Below is a small trained network, with its code and all its weights. Each question gives an input and a class and asks what happens when units are switched off, that is, made to give their printed mean instead of their output.

import numpy as np


def w(rows, s, z=0):
    codes = np.array(rows[::2]) - 128.0
    scale = np.full(codes.shape[1], s)
    scale[-1] = z or s
    return codes * scale


def f(y):
    return np.maximum(y, 0)


def log_softmax(a):
    a = a - a.max(-1, keepdims=True)
    return a - np.log(np.exp(a).sum(-1, keepdims=True))


def net(x, mask):
    res = np.array(x, float).reshape(1, 4) / 4 @ E
    y = f(res @ A[0][:, :-1].T + A[0][:, -1])
    res = res + np.where(mask, y, B[0][:, -1]) @ B[0][:, :-1]
    return log_softmax(res[-1] @ U[:, :-1].T + U[:, -1])


A, B = {}, {}
E = w([
[105,187,97,122,225],'x0',
[197,199,73,248,91],'x1',
[2,191,109,134,78],'x2',
[135,102,27,71,123],'x3',
],0.0083)
A[0] = w([
[141,130,88,108,140,254],'neuron 1',
[110,68,167,92,148,15],'neuron 2',
[68,178,117,132,110,94],'neuron 3',
[98,84,151,113,194,116],'neuron 4',
[152,202,45,98,179,106],'neuron 5',
[141,141,90,179,100,22],'neuron 6',
[74,135,151,76,166,92],'neuron 7',
[99,166,178,169,197,130],'neuron 8',
[160,78,203,127,7,86],'neuron 9',
[175,130,152,125,172,88],'neuron 10',
[189,80,150,132,128,86],'neuron 11',
[115,71,150,79,130,57],'neuron 12',
[97,129,22,99,103,144],'neuron 13',
[62,140,160,172,114,82],'neuron 14',
[95,139,151,48,123,68],'neuron 15',
[128,167,222,83,151,114],'neuron 16',
[179,82,99,116,122,91],'neuron 17',
[150,167,107,177,158,100],'neuron 18',
[91,149,124,134,82,87],'neuron 19',
[193,112,134,136,177,63],'neuron 20',
[140,175,89,179,119,96],'neuron 21',
[101,164,130,111,77,33],'neuron 22',
[91,174,125,148,100,206],'neuron 23',
[137,164,133,119,222,131],'neuron 24',
[147,131,57,162,119,39],'neuron 25',
[127,155,199,218,129,115],'neuron 26',
],0.013,0.0036)
B[0] = w([
[163,88,172,135,87,200],'neuron 1',
[142,184,91,99,131,194],'neuron 2',
[105,168,184,160,171,225],'neuron 3',
[168,148,100,83,109,200],'neuron 4',
[124,68,89,132,128,223],'neuron 5',
[140,203,115,116,129,202],'neuron 6',
[166,179,124,121,101,214],'neuron 7',
[102,29,54,162,103,222],'neuron 8',
[50,101,2,154,144,253],'neuron 9',
[106,159,214,131,231,184],'neuron 10',
[91,174,181,156,164,212],'neuron 11',
[116,147,137,72,147,198],'neuron 12',
[109,66,205,139,120,230],'neuron 13',
[142,132,182,143,191,213],'neuron 14',
[142,179,125,98,102,201],'neuron 15',
[181,130,114,121,68,209],'neuron 16',
[61,129,174,140,136,200],'neuron 17',
[136,155,131,48,115,215],'neuron 18',
[79,124,155,112,178,192],'neuron 19',
[98,153,180,112,196,203],'neuron 20',
[159,179,95,72,106,235],'neuron 21',
[119,149,166,130,202,175],'neuron 22',
[148,90,161,152,153,238],'neuron 23',
[65,81,47,210,119,203],'neuron 24',
[126,179,133,63,97,198],'neuron 25',
[209,100,136,90,74,248],'neuron 26',
],0.0083,0.0075)
U = w([
[98,139,246,152,239,90],'0',
[206,178,116,49,83,60],'1',
[159,50,164,130,108,251],'2',
[59,83,19,186,158,79],'3',
],0.012,0.011)

Each question gives the input, the list of numbers given to net, and the class t.
The units are the neurons (one row each of A and B). Each row of codes is followed by its name. A weight is (code - 128) times the scale printed after its matrix; where a second scale follows, it is the last column's (A, B and U).
mask holds one flag per neuron, in row order. A switched-off neuron (its flag False) gives its mean, the last column of its row in B, instead of its output. The means were averaged over made-up inputs and are rounded, as every weight is.
A unit's drop is (log p(t) with every unit on - log p(t) with that unit switched off) / (log p(t) with every unit on - log p(t) with every unit switched off).
The circuit of an input: a set's keep is (log p(t) with only the set's units on - log p(t) with every unit switched off) / (log p(t) with every unit on - log p(t) with every unit switched off). Starting from the 12 units with the biggest drops (on a tie, the unit counted first), units are removed one at a time, each time the one whose removal leaves the highest keep (on an exact tie, the one counted first), for as long as the keep stays at least 0.8.
units of the circuit, in order: the units of the circuit, biggest drop first
unit that matters most: the unit with the biggest drop
k most important neurons: the k neurons with the biggest drops, biggest first
drop when u is switched off: that unit's drop, to one decimal
input [8,-1,1,2], class 3: unit that matters most	neuron 24
input [5,6,3,-8], class 2: units of the circuit, in order	(neuron 8; neuron 26)
input [-3,8,8,2], class 0: units of the circuit, in order	(neuron 3; neuron 22)
input [7,-4,0,8], class 2: 2 most important neurons	(neuron 9; neuron 13)
input [6,-5,1,-5], class 3: units of the circuit, in order	(neuron 24; neuron 8)
input [4,1,-7,-8], class 2: 2 most important neurons	(neuron 8; neuron 26)
input [4,5,-2,0], class 1: units of the circuit, in order	(neuron 18; neuron 21)
input [-6,1,-6,4], class 0: units of the circuit, in order	(neuron 11; neuron 17)
input [-8,3,-8,-2], class 0: 3 most important neurons	(neuron 11; neuron 20; neuron 10)
input [3,-2,1,7], class 2: 3 most important neurons	(neuron 9; neuron 13; neuron 1)
input [7,6,3,8], class 2: 4 most important neurons	(neuron 13; neuron 5; neuron 9; neuron 1)
input [-5,6,5,-3], class 1: 4 most important neurons	(neuron 26; neuron 21; neuron 6; neuron 13)
input [4,5,1,8], class 2: 2 most important neurons	(neuron 13; neuron 5)
input [7,4,-7,3], class 0: 2 most important neurons	(neuron 10; neuron 20)
input [-5,7,0,-7], class 1: unit that matters most	neuron 26
input [-8,6,8,8], class 0: 2 most important neurons	(neuron 13; neuron 22)
input [0,6,4,-2], class 1: 2 most important neurons	(neuron 21; neuron 26)
input [5,-7,-5,-7], class 1: 2 most important neurons	(neuron 16; neuron 4)
input [-8,3,-1,2], class 3: drop when neuron 9 is switched off	0.5
input [-4,-4,3,-4], class 1: unit that matters most	neuron 24
input [-7,-6,-3,2], class 3: drop when neuron 9 is switched off	1.0
input [4,2,-4,-5], class 2: drop when neuron 3 is switched off	0.2
